Here is a tiny trained network, its code and every weight. The questions are about switching its units off for an input and a target symbol, where a switched-off unit gives its printed mean instead of its output.

import numpy as np


def w(rows, s, z=0):
    codes = np.array(rows[::2]) - 128.0
    scale = np.full(codes.shape[1], s)
    scale[-1] = z or s
    return codes * scale


def norm(h):
    return h / np.sqrt((h * h).mean(-1, keepdims=True) + 1e-5)


def f(y):
    return np.maximum(y, 0)


def softmax(a):
    e = np.exp(a - a.max(-1, keepdims=True))
    return e / e.sum(-1, keepdims=True)


def log_softmax(a):
    a = a - a.max(-1, keepdims=True)
    return a - np.log(np.exp(a).sum(-1, keepdims=True))


def net(x, mask):
    ids = ['Λαβδεζθμπω'.index(c) for c in x.split()]
    T = len(ids)
    res = E[ids] + P[:T]
    u = 0
    for l in range(2):
        q, k, v = (norm(res) @ M[l].T for M in (Q, K, V))
        z = softmax(np.where(np.tri(T) > 0, q @ k.T / 4**0.5, -1e9)) @ v
        res = res + np.where(mask[u], z, O[l][:, -1]) @ O[l][:, :-1]
        u += 1
        y = f(norm(res) @ A[l][:, :-1].T + A[l][:, -1])
        res = res + np.where(mask[u : u + 8], y, B[l][:, -1]) @ B[l][:, :-1]
        u += 8
    return log_softmax(norm(res)[-1] @ U[:, :-1].T + U[:, -1])


Q, K, V, O, A, B = {}, {}, {}, {}, {}, {}
E = w([
[136,116,139,82],'Λ',
[125,110,136,83],'α',
[128,120,130,115],'β',
[129,103,117,139],'δ',
[129,126,139,121],'ε',
[145,123,249,220],'ζ',
[100,87,123,132],'θ',
[184,119,123,154],'μ',
[130,157,176,181],'π',
[157,145,122,150],'ω',
],0.021)
P = w([
[192,1,103,145],'0',
[98,150,81,149],'1',
[94,120,117,197],'2',
[205,98,184,91],'3',
[109,172,140,133],'4',
[90,127,163,191],'5',
],0.0092)
Q[0] = w([
[78,112,255,122],'L0H1',
[82,100,218,185],'L0H1',
[116,141,142,84],'L0H1',
[52,184,99,110],'L0H1',
],0.0079)
K[0] = w([
[193,164,226,108],'L0H1',
[250,221,166,128],'L0H1',
[111,143,171,94],'L0H1',
[75,160,126,75],'L0H1',
],0.011)
V[0] = w([
[31,78,195,88],'L0H1',
[228,11,103,196],'L0H1',
[74,126,43,27],'L0H1',
[29,3,130,78],'L0H1',
],0.0042)
O[0] = w([
[56,141,255,112,121],'L0H1',
[171,84,176,121,252],'L0H1',
[202,170,186,46,93],'L0H1',
[64,121,213,157,162],'L0H1',
],0.0049,0.004)
A[0] = w([
[51,200,94,243,202],'L0N1',
[98,131,229,86,244],'L0N2',
[167,175,191,114,214],'L0N3',
[66,151,178,153,59],'L0N4',
[74,102,101,143,115],'L0N5',
[254,65,158,224,155],'L0N6',
[131,96,94,175,94],'L0N7',
[178,184,157,209,5],'L0N8',
],0.0081,0.0024)
B[0] = w([
[31,166,3,201,181],'L0N1',
[139,139,16,109,216],'L0N2',
[153,148,45,111,174],'L0N3',
[169,189,227,104,153],'L0N4',
[250,153,184,90,143],'L0N5',
[75,50,87,7,254],'L0N6',
[32,140,129,94,158],'L0N7',
[221,36,57,155,160],'L0N8',
],0.0062,0.0086)
Q[1] = w([
[86,121,74,124],'L1H1',
[253,76,84,33],'L1H1',
[196,3,128,92],'L1H1',
[167,41,105,57],'L1H1',
],0.0055)
K[1] = w([
[133,114,127,121],'L1H1',
[253,118,149,163],'L1H1',
[203,99,98,187],'L1H1',
[188,189,46,150],'L1H1',
],0.0075)
V[1] = w([
[253,234,236,176],'L1H1',
[185,121,127,179],'L1H1',
[167,218,67,99],'L1H1',
[32,200,61,153],'L1H1',
],0.0051)
O[1] = w([
[110,79,50,3,2],'L1H1',
[93,76,115,138,110],'L1H1',
[108,102,59,227,122],'L1H1',
[230,195,138,193,115],'L1H1',
],0.0052,0.0086)
A[1] = w([
[198,127,120,54,218],'L1N1',
[158,76,184,142,81],'L1N2',
[226,115,202,88,192],'L1N3',
[239,167,155,163,100],'L1N4',
[29,230,155,146,197],'L1N5',
[182,174,65,164,11],'L1N6',
[166,2,64,125,168],'L1N7',
[191,79,111,43,251],'L1N8',
],0.0082,0.0028)
B[1] = w([
[193,138,174,185,201],'L1N1',
[191,90,29,65,152],'L1N2',
[29,173,132,197,173],'L1N3',
[65,120,108,147,143],'L1N4',
[131,122,191,41,185],'L1N5',
[92,148,105,71,156],'L1N6',
[131,2,126,83,255],'L1N7',
[148,59,132,211,237],'L1N8',
],0.0075,0.008)
U = w([
[208,179,92,134,122],'Λ',
[168,148,183,40,70],'α',
[111,166,100,56,122],'β',
[66,135,149,70,25],'δ',
[90,185,96,101,174],'ε',
[162,127,171,204,103],'ζ',
[109,164,218,144,102],'θ',
[138,53,131,79,218],'μ',
[89,167,73,192,112],'π',
[95,123,8,127,4],'ω',
],0.013,0.0032)

Each question gives the input, a string of symbols that net reads in full, and the target symbol t.
The units are the heads (4 rows each of Q, K, V and O) and the neurons (one row each of A and B). Each row of codes is followed by its name. A weight is (code - 128) times the scale printed after its matrix; where a second scale follows, it is the last column's (O, A, B and U).
mask holds one flag per unit, layer by layer, with each layer's heads first. A switched-off unit (its flag False) gives its mean, the last column of its rows in O or B, instead of its output. The means were averaged over made-up inputs and are rounded, as every weight is.
A unit's drop is (log p(t) with every unit on - log p(t) with that unit switched off) / (log p(t) with every unit on - log p(t) with every unit switched off).
The circuit of an input: a set's keep is (log p(t) with only the set's units on - log p(t) with every unit switched off) / (log p(t) with every unit on - log p(t) with every unit switched off). Starting from the 12 units with the biggest drops (on a tie, the unit counted first), units are removed one at a time, each time the one whose removal leaves the highest keep (on an exact tie, the one counted first), for as long as the keep stays at least 0.8.
circuit, biggest first: the units of the circuit, biggest drop first
top k neurons: the k neurons with the biggest drops, biggest first
k most important neurons of layer l: the k neurons of layer l with the biggest drops, biggest first
input ζ θ δ ε Λ, target Λ: 2 most important neurons of layer 0 : L0N2, L0N6
input μ π α, target π: top 3 neurons : L0N5, L0N1, L0N6
input π π θ, target π: circuit, biggest first : L0N1, L0N6, L1N7, L1H1
input ε δ β π ζ Λ, target π: 3 most important neurons of layer 0 : L0N5, L0N1, L0N6
input ε β π π α δ, target π: most important neuron of layer 0 : L0N1
input Λ Λ δ π ε Λ, target π: top 4 neurons : L0N6, L0N5, L0N1, L0N8
input ε ζ θ α Λ Λ, target α: top 4 neurons : L0N8, L0N6, L1N5, L0N2
input μ α δ α ε ω, target ω: circuit, biggest first : L0N1, L0N6
input Λ δ θ α, target ζ: circuit, biggest first : L0N6, L1N1, L1N3
input α ω Λ, target ω: 2 most important neurons of layer 0 : L0N6, L0N2
input Λ Λ π Λ, target ζ: circuit, biggest first : L1N1, L0N6, L1N3
input α α θ θ μ ζ, target μ: circuit, biggest first : L0H1, L0N6, L1N2
input ε π ε, target π: top 3 neurons : L0N1, L1N7, L0N6
input π ε β, target π: top 2 neurons : L0N1, L1N7
input β β ζ θ π, target π: circuit, biggest first : L0N1
input β ζ α, target ζ: top 2 neurons : L0N5, L0N1
input θ θ Λ, target θ: 3 most important neurons of layer 0 : L0N1, L0N4, L0N7
input ε ε Λ, target ε: top 2 neurons : L0N6, L0N8
input π ε θ, target π: top 4 neurons : L0N1, L1N7, L0N6, L1N1
input α Λ Λ, target α: top 3 neurons : L0N8, L0N5, L0N6
input Λ ω α, target ω: top 2 neurons : L0N6, L0N8
input Λ α ε μ δ, target δ: 2 most important neurons of layer 0 : L0N2, L0N8
input ε Λ Λ Λ, target ζ: 3 most important neurons of layer 1 : L1N1, L1N3, L1N8
input Λ θ α μ ω ε, target ω: 2 most important neurons of layer 0 : L0N1, L0N4
input π θ δ β β θ, target θ: top neuron : L1N5
input β μ ζ α Λ, target Λ: 2 most important neurons of layer 1 : L1N7, L1N1
input Λ θ β, target θ: top 2 neurons : L0N6, L1N5
input Λ Λ α, target α: top 2 neurons : L0N8, L0N6
